Look-ups in named tables: a row name and a column name give one cell, copied from the table.

Table dutege
,fumun,geked,laf,tilivuz,simepa,lokidu,gegif,nuga,gol
banu,164,203,193,121,108,161,169,221,137
dol,231,196,170,162,93,166,165,218,99
gisefos,145,167,151,151,182,130,127,127,198
mafani,132,173,148,154,187,123,128,130,194
bifamo,28,184,246,62,89,221,194,251,150
zagufi,158,112,166,200,103,169,149,121,105

bifamo, tilivuz: 62
bifamo, geked: 184
gisefos, laf: 151
banu, nuga: 221
banu, simepa: 108
mafani, geked: 173
Row with the largest laf: bifamo

fevumum =
|  | fati | puru | bufole | ditiget | gurimog | sado | gat | vot | nufepim | migod |
|---|---|---|---|---|---|---|---|---|---|---|
| gim | 43 | 129 | 101 | 195 | 177 | 117 | 45 | 101 | 45 | 176 |
| vazil | 199 | 124 | 110 | 170 | 132 | 93 | 165 | 98 | 168 | 174 |
| zuz | 187 | 133 | 118 | 124 | 122 | 114 | 171 | 147 | 167 | 136 |
| lav | 56 | 127 | 138 | 128 | 107 | 159 | 69 | 80 | 71 | 124 |
| vilege | 77 | 122 | 136 | 141 | 146 | 107 | 75 | 121 | 90 | 133 |
| vut | 167 | 124 | 128 | 56 | 125 | 206 | 182 | 91 | 189 | 70 |
| ran | 122 | 129 | 123 | 119 | 129 | 81 | 124 | 243 | 129 | 119 |
| ful | 206 | 130 | 124 | 125 | 124 | 103 | 187 | 188 | 188 | 137 |
| revubi | 144 | 126 | 121 | 155 | 144 | 102 | 130 | 119 | 129 | 140 |
| nefemad | 202 | 127 | 120 | 156 | 134 | 118 | 179 | 112 | 172 | 161 |

gat of zuz: 171
sado of nefemad: 118
sado of zuz: 114
gurimog of vazil: 132
vot of zuz: 147
sado of vazil: 93
ditiget of vut: 56
fati of vut: 167
puru of vazil: 124
nufepim of ran: 129
gurimog of vilege: 146
bufole of zuz: 118
Row with the largest vot: ran

kipefu:
	meno	ruf	gagimig	vadov	tudomar	zigad	tubifo	zegek	gib	benur
zil	30	-52	-2	34	-13	0	-46	-60	-2	48
gis	1	53	-39	-56	-48	-43	2	44	-28	15
nidata	49	50	-27	-15	-20	42	48	15	27	-30
vovanuk	35	35	67	68	60	50	-12	62	-45	6
tal	65	25	35	45	44	1	47	49	19	54
papif	-16	19	56	31	6	25	35	67	11	-15
resa	-46	-8	57	-42	-20	-15	-33	57	-46	35
lus	66	-48	-26	-8	-9	46	68	63	-52	-9
fogo	18	-54	-61	59	11	35	69	-38	-37	2
bezi	-51	-44	40	-44	42	36	7	-27	5	-52
bezu	-30	-57	-3	32	-55	36	54	4	26	48
katezab	15	31	21	27	36	13	57	66	34	61
pevuk	60	36	28	-24	-18	-44	10	-6	-43	-65

tubifo of resa = -33
vadov of pevuk = -24
tubifo of tal = 47
tudomar of tal = 44
vadov of zil = 34
vadov of bezu = 32
ruf of bezi = -44
tubifo of zil = -46
tudomar of pevuk = -18
zegek of lus = 63
meno of lus = 66
tubifo of gis = 2
vadov of bezi = -44
zigad of fogo = 35
zigad of bezi = 36
gib of bezu = 26
meno of bezu = -30
tudomar of nidata = -20

silemi =
cols = naka, mebure, relan, mera, sipuri, pigu, voge, zibuze, rinop, fol
sifidas: [127, 122, 151, 89, 144, 104, 204, 140, 146, 125]
vese: [154, 103, 135, 114, 111, 121, 223, 192, 75, 144]
nitune: [34, 140, 92, 174, 118, 138, 136, 179, 71, 156]
kuvetil: [31, 155, 87, 179, 126, 137, 109, 159, 82, 155]
ren: [111, 129, 144, 102, 136, 109, 145, 150, 137, 125]
feripef: [184, 175, 84, 148, 152, 93, 80, 103, 152, 168]
zogaka: [101, 131, 154, 91, 137, 99, 153, 150, 171, 121]
bez: [114, 127, 132, 122, 135, 120, 123, 126, 138, 116]
busot: [134, 120, 134, 128, 125, 125, 126, 131, 123, 138]
kufizer: [91, 149, 122, 149, 148, 114, 122, 135, 110, 135]
rerise: [135, 151, 124, 130, 144, 101, 175, 172, 121, 162]
gifif: [142, 123, 115, 137, 129, 129, 135, 128, 127, 119]
vavup: [155, 100, 135, 120, 118, 111, 228, 202, 78, 150]

fol of ren: 125
voge of busot: 126
pigu of sifidas: 104
zibuze of nitune: 179
naka of zogaka: 101
mera of feripef: 148
zibuze of vavup: 202
voge of vavup: 228
mera of kufizer: 149
fol of zogaka: 121
naka of bez: 114
mebure of kuvetil: 155
relan of vavup: 135
Which row has the largest rinop? zogaka

